Each row is followed by one of two labels, saying whether the row has a hidden trait. Each part has a new trait and two new labels.
[-36 -16 -16 -14  19   9   9   8   6 -22 -11   0  -4   2  20 -18 -19  13
  -5  -5  18  -8  -6 -13  27 -20  11 -17  26 -12  -4  -6  43 -28   7 -29
  -2  29  13  -4  23  26   2 -21   6 -11 -16  -2] : (20)
[ 22  -3   0 -19  18 -23  -8  12  -5   9   6  -3  21 -13  21   7   2  -5
 -14   9   0  15   4 -13 -30  14   4  26 -13  25   8   3   0  11 -14  -9
 -13  -2  -7  14  -8   4  -4  19  -4   4 -21  -5] : (20)
[ -6  13 -24  10  -6 -12   6  -2  13 -15   3   0  17  -2  23  -5 -15   4
  -5   3   9  -3  -7   1  -4 -16   1  12 -17   0   2  11   4 -21   6  -8
 -10  -6  -7 -18   5  18  -8   5  -3 -20 -13  -2] : (20)
[ -3   3 -22  -9  18  -2  -4  -7  19 -19  -3  13   5  15  25 -41 -22  -1
   6  12  19  17  -6 -23  -1  18   2   8  -2   2  -3  -3  15  11  10  -7
  -1  -8   7  15  13 -27  19   4  11  -4 -24  -3] : (28)
[-22   0  13  12  -3  26   6 -11 -39  13  -4   3 -12  24  29 -14  -8 -11
   0   2  -2 -11  -9   9   5  -2 -21 -11  -1 -17  -6   3  -2  -9  41   0
 -12   4  17 -20  13  -3  15  -3  -6   0  25  11] : (20)
[ -5   7 -15   8   0 -12   8   6  11 -16  16   5  11   3  19   0  -9   7
  10  12  19  -4  -7  -4 -13  -9   2  -1 -22   0   8   8   1 -19  15 -10
  11  -6 -10 -16   4   5  -5   6  -1 -11 -16   7] : (28)
[ -7  24 -13  -1 -13 -11   1  -2   3 -18  -4   3   4   2  26   9 -26  11
  13  10  12  -3  -2 -13   0 -11   2  -2 -21  -2  -9   4  -3 -14   8  -5
  -9 -16  -2  -8   3  11  -9   3   7  -8 -12   5] : (28)
[-10   6   0   5   9  24  -4  -5  22  32 -16  27  -5  12  17 -10  -8   0
   7 -11   5  13 -15   5  -5 -10   0  11  -2 -10   1  15  21  -1  13 -22
  -7 -32  29   2   8  11  14   8 -12 -19 -12   6] : (28)
[-31 -11 -20 -12  25   6  14   9   9 -22  -9   0  -1   2  16 -23 -11  13
   2  -8  15   0  -9 -15  27 -21  14  -8  29 -10  -8  -8  33 -24   7 -25
  15  25  18  -9  20  23  -1 -24   6 -19 -13  -5] : (20)
[ -6   8 -15   1  17 -10  12  16  22 -11   9   3   4   0   9  23  18  16
  -9   3  12   3   6 -11 -19  -5  20   4  -1  13   5   7   9 -15  11 -22
  10 -19  -4  -1  -1   5 -11   1  -5 -21 -23   7] : (20)
[-13   4  -7   5   5   0   9  14  15   0  12  -6 -15   4  13  -5  15  15
   4  16   2  -7  13   3  -8   4   9 -11  15  -1  10  -3  17 -32   8 -20
  14  -8  -5  -3  -1  10  -4 -15  -6 -19  -4  -2] : (20)
[ 29  22  -4  -4 -19 -15 -15   6  61   3  12   2   2  -2  27  -6 -15   7
   0  27  15   8   6 -14 -15  18   2  11 -30  12  23   6   2  26 -24  10
   5 -23 -18  12 -10  -5  -4  21  11  -2 -21   0] : (20)
[ -9   9  -1   5  17  25  -1   4  23  27 -11  33  -3  10   9  -5   0  -3
   7 -14  11  15 -18   7  -3 -10   5  13  -2  -6   1  12  19   0  14 -22
   2 -35  30   1   4   7  13  10 -11 -21 -13   4] : (28)
[-24  -2  14  13  10  18   9  17 -21   9   2  12 -10  21  14  -5   0  -9
  -3   0  12  -7 -18  12   6  -4 -18 -18  -5 -12  -2   1   4 -25  42 -15
   8 -19  15 -21  11   3  19  -1  -7  -4  21  14] : (20)
[-13   0  18   0   6  -1   7   8   8  22   6  -2  -6   1  20  18  28  11
  14   8   3  -6   3  -1 -17  -1   6 -10   2  -6  11   6   6 -11   6 -12
  -3  -5  -3  -5  -6  10  -7  -3  -7 -16 -10   8] : (28)
[ -4  20 -17   3 -11  -5   7 -13   9 -20  -3  -2  -2   4  30  18 -22  24
   3   4   0  -2   5  -6  -4 -15   4  -3 -12  -3  -6   2  -3 -24   5  -5
 -12 -21   1  -4   2   8  -7  -1  -4 -15  -8  22] : (20)
[ -2  11 -21   9  -1 -19  11  -5  15 -17  11   4  11   7  17 -12 -14   4
  -8  13  16   1  -7  -6  -9 -13  -2   3 -20  -2   8   8  -3 -16  17  -7
   0 -14  -5 -17  -2   4  -5   3  -3 -13 -16   9] : (28)
